Here is a tiny trained network, its code and every weight. The questions are about switching its units off for an input and a class, where a switched-off unit gives its printed mean instead of its output.

import numpy as np


def w(rows, s, z=0):
    codes = np.array(rows[::2]) - 128.0
    scale = np.full(codes.shape[1], s)
    scale[-1] = z or s
    return codes * scale


def f(y):
    return y / 2 * (1 + np.tanh(0.7978845608 * (y + 0.044715 * y**3)))


def log_softmax(a):
    a = a - a.max(-1, keepdims=True)
    return a - np.log(np.exp(a).sum(-1, keepdims=True))


def net(x, mask):
    res = np.array(x, float).reshape(1, 7) / 4 @ E
    y = f(res @ A[0][:, :-1].T + A[0][:, -1])
    res = res + np.where(mask, y, B[0][:, -1]) @ B[0][:, :-1]
    return log_softmax(res[-1] @ U[:, :-1].T + U[:, -1])


A, B = {}, {}
E = w([
[124,129,129,127,129],'x0',
[145,124,157,213,251],'x1',
[125,127,130,126,126],'x2',
[73,48,147,231,73],'x3',
[87,50,41,99,172],'x4',
[132,127,125,128,126],'x5',
[127,129,127,130,128],'x6',
],0.012)
A[0] = w([
[177,126,72,124,189,167],'neuron 0',
[100,116,113,148,82,70],'neuron 1',
[132,134,160,149,106,254],'neuron 2',
[187,189,149,65,131,214],'neuron 3',
[122,98,115,148,188,101],'neuron 4',
[71,90,86,152,89,108],'neuron 5',
[178,197,195,169,179,163],'neuron 6',
[85,108,146,156,38,128],'neuron 7',
[117,67,176,239,156,11],'neuron 8',
[60,75,9,108,132,227],'neuron 9',
],0.011,0.0038)
B[0] = w([
[73,122,72,134,201,192],'neuron 0',
[96,131,141,178,145,161],'neuron 1',
[151,161,209,94,49,187],'neuron 2',
[173,99,166,101,133,225],'neuron 3',
[102,158,85,98,161,178],'neuron 4',
[123,70,148,167,133,192],'neuron 5',
[183,78,179,184,146,242],'neuron 6',
[108,171,158,192,117,221],'neuron 7',
[173,132,100,4,70,237],'neuron 8',
[122,45,114,115,145,249],'neuron 9',
],0.011)
U = w([
[215,207,164,43,73,245],'0',
[169,25,187,232,189,85],'1',
[121,87,67,17,118,191],'2',
[73,174,62,155,254,2],'3',
[78,223,192,223,78,78],'4',
],0.0091,0.0027)

Each question gives the input, the list of numbers given to net, and the class t.
The units are the neurons (one row each of A and B). Each row of codes is followed by its name. A weight is (code - 128) times the scale printed after its matrix; where a second scale follows, it is the last column's (A, B and U).
mask holds one flag per neuron, in row order. A switched-off neuron (its flag False) gives its mean, the last column of its row in B, instead of its output. The means were averaged over made-up inputs and are rounded, as every weight is.
A unit's drop is (log p(t) with every unit on - log p(t) with that unit switched off) / (log p(t) with every unit on - log p(t) with every unit switched off).
The circuit of an input: a set's keep is (log p(t) with only the set's units on - log p(t) with every unit switched off) / (log p(t) with every unit on - log p(t) with every unit switched off). Starting from all 10 units, units are removed one at a time, each time the one whose removal leaves the highest keep (on an exact tie, the one counted first), for as long as the keep stays at least 0.8.
circuit, biggest first: the units of the circuit, biggest drop first
k most important neurons: the k neurons with the biggest drops, biggest first
drop when u is switched off: that unit's drop, to one decimal
input [-3,0,7,8,-5,-8,-8], class 4: circuit, biggest first => [neuron 7]
input [2,4,2,-5,-4,-3,7], class 1: 2 most important neurons => [neuron 6; neuron 8]
input [-2,7,0,-4,1,7,3], class 3: 2 most important neurons => [neuron 0; neuron 4]
input [5,1,-4,4,7,-3,7], class 2: 3 most important neurons => [neuron 6; neuron 8; neuron 4]
input [8,2,-8,-1,5,0,-5], class 3: circuit, biggest first => [neuron 8; neuron 0; neuron 6]
input [5,3,-7,1,7,-7,-8], class 2: 4 most important neurons => [neuron 9; neuron 7; neuron 6; neuron 1]
input [5,1,-2,-8,2,-4,-6], class 3: 3 most important neurons => [neuron 0; neuron 8; neuron 2]
input [-5,-1,-8,1,-3,8,1], class 4: circuit, biggest first => [neuron 8; neuron 9]
input [8,0,-4,2,-5,-6,3], class 4: circuit, biggest first => [neuron 9; neuron 3]
input [-6,1,-7,-6,1,-8,8], class 3: 4 most important neurons => [neuron 8; neuron 0; neuron 2; neuron 9]
input [4,4,-1,1,-2,4,-1], class 0: circuit, biggest first => [neuron 8; neuron 9]
input [6,4,2,-7,-1,-3,-3], class 1: 3 most important neurons => [neuron 6; neuron 3; neuron 8]
input [1,-7,7,7,0,1,1], class 4: 2 most important neurons => [neuron 7; neuron 6]
input [3,8,3,7,7,1,2], class 2: circuit, biggest first => [neuron 8]
input [4,1,-1,8,-7,2,-7], class 0: 2 most important neurons => [neuron 8; neuron 2]
input [0,1,-7,-6,-8,5,1], class 1: 2 most important neurons => [neuron 6; neuron 8]
input [0,1,6,2,3,5,2], class 2: 2 most important neurons => [neuron 6; neuron 7]
input [-5,6,-4,-6,4,-2,1], class 3: drop when neuron 0 is switched off => 0.2
input [1,7,-4,2,8,-4,2], class 2: drop when neuron 8 is switched off => 0.6
input [1,-7,-3,4,4,6,-6], class 1: drop when neuron 2 is switched off => 0.0
input [-3,2,0,-7,2,-8,0], class 3: circuit, biggest first => [neuron 0]
